Below is a small trained network, with its code and all its weights. Each question gives an input and a class and asks what happens when units are switched off, that is, made to give their printed mean instead of their output.

import numpy as np


def w(rows, s, z=0):
    codes = np.array(rows[::2]) - 128.0
    scale = np.full(codes.shape[1], s)
    scale[-1] = z or s
    return codes * scale


def f(y):
    return np.maximum(y, 0)


def log_softmax(a):
    a = a - a.max(-1, keepdims=True)
    return a - np.log(np.exp(a).sum(-1, keepdims=True))


def net(x, mask):
    res = np.array(x, float).reshape(1, 5) / 4 @ E
    y = f(res @ A[0][:, :-1].T + A[0][:, -1])
    res = res + np.where(mask, y, B[0][:, -1]) @ B[0][:, :-1]
    return log_softmax(res[-1] @ U[:, :-1].T + U[:, -1])


A, B = {}, {}
E = w([
[143,70,130,96,172,169,230,133,190],'x0',
[141,57,150,128,128,116,166,183,57],'x1',
[179,171,164,57,65,148,162,176,129],'x2',
[100,113,195,161,180,84,103,185,101],'x3',
[105,164,106,141,112,185,73,246,71],'x4',
],0.013)
A[0] = w([
[109,152,117,125,110,135,117,170,101,65],'N0',
[130,119,120,130,123,155,137,174,92,149],'N1',
[99,129,73,147,164,167,69,161,145,159],'N2',
[104,82,111,126,136,125,147,114,145,253],'N3',
[134,181,109,135,112,120,106,68,167,105],'N4',
[113,181,124,157,143,108,4,115,110,126],'N5',
[139,178,182,107,95,79,77,128,87,236],'N6',
[136,103,112,127,88,113,104,146,7,177],'N7',
[120,83,181,147,163,65,131,94,117,116],'N8',
[121,158,134,114,122,122,113,81,164,121],'N9',
[118,169,126,118,143,144,119,150,154,81],'N10',
],0.02,0.0029)
B[0] = w([
[138,87,159,178,164,138,192,98,157,191],'N0',
[91,113,125,103,101,89,56,124,110,202],'N1',
[130,221,101,225,133,178,88,137,159,200],'N2',
[208,157,205,74,137,108,126,127,109,198],'N3',
[92,120,31,58,141,111,66,52,145,208],'N4',
[32,207,154,172,81,104,132,254,95,253],'N5',
[133,240,199,139,136,163,210,206,140,233],'N6',
[63,11,81,174,112,88,9,149,105,246],'N7',
[192,5,184,184,131,154,163,120,143,239],'N8',
[160,87,61,108,126,152,48,113,95,191],'N9',
[159,83,150,128,138,78,68,124,64,161],'N10',
],0.015,0.019)
U = w([
[79,158,57,49,76,75,94,135,89,58],'0',
[200,110,215,162,157,128,199,145,138,131],'1',
[13,122,53,177,127,87,254,46,174,2],'2',
[161,14,118,135,129,75,78,89,110,133],'3',
[159,190,16,98,156,152,74,45,155,120],'4',
[59,160,96,222,96,113,65,203,95,209],'5',
],0.0092,0.0026)

Each question gives the input, the list of numbers given to net, and the class t.
The units are the neurons (one row each of A and B). Each row of codes is followed by its name. A weight is (code - 128) times the scale printed after its matrix; where a second scale follows, it is the last column's (A, B and U).
mask holds one flag per neuron, in row order. A switched-off neuron (its flag False) gives its mean, the last column of its row in B, instead of its output. The means were averaged over made-up inputs and are rounded, as every weight is.
A unit's drop is (log p(t) with every unit on - log p(t) with that unit switched off) / (log p(t) with every unit on - log p(t) with every unit switched off).
The circuit of an input: a set's keep is (log p(t) with only the set's units on - log p(t) with every unit switched off) / (log p(t) with every unit on - log p(t) with every unit switched off). Starting from all 11 units, units are removed one at a time, each time the one whose removal leaves the highest keep (on an exact tie, the one counted first), for as long as the keep stays at least 0.8.
circuit, biggest first: the units of the circuit, biggest drop first
most important unit: the unit with the biggest drop
k most important neurons: the k neurons with the biggest drops, biggest first
drop when u is switched off: that unit's drop, to one decimal
input [4,-1,3,6,-3], class 1: circuit, biggest first	N7
input [-8,-3,-1,-7,-6], class 0: circuit, biggest first	N4; N5
input [-7,-4,-4,-7,-5], class 0: circuit, biggest first	N5; N4
input [7,-4,4,3,-1], class 1: 3 most important neurons	N7; N4; N1
input [1,-4,-8,-2,-4], class 4: 2 most important neurons	N4; N7
input [6,-4,-7,-3,5], class 4: 2 most important neurons	N5; N7
input [2,0,-1,-4,1], class 4: 3 most important neurons	N5; N8; N7
input [-2,7,2,5,-2], class 3: 3 most important neurons	N5; N7; N8
input [6,-6,2,2,-5], class 4: 2 most important neurons	N7; N4
input [4,3,-5,-8,0], class 1: 3 most important neurons	N7; N4; N3
input [4,4,0,-6,-6], class 1: 2 most important neurons	N7; N3
input [3,-7,6,5,0], class 0: 2 most important neurons	N8; N2
input [-6,-5,5,-5,-2], class 0: 2 most important neurons	N4; N5
input [8,-5,6,-7,6], class 4: most important unit	N5
input [-6,3,4,-2,-8], class 3: 2 most important neurons	N5; N4
input [3,6,5,-7,6], class 3: 2 most important neurons	N5; N6
input [2,-1,-7,-6,-1], class 4: drop when N2 is switched off	0.0
input [5,7,-7,-7,-1], class 1: drop when N7 is switched off	0.4
input [-6,5,-5,3,-8], class 1: drop when N8 is switched off	0.8
input [5,3,1,-5,0], class 1: most important unit	N7
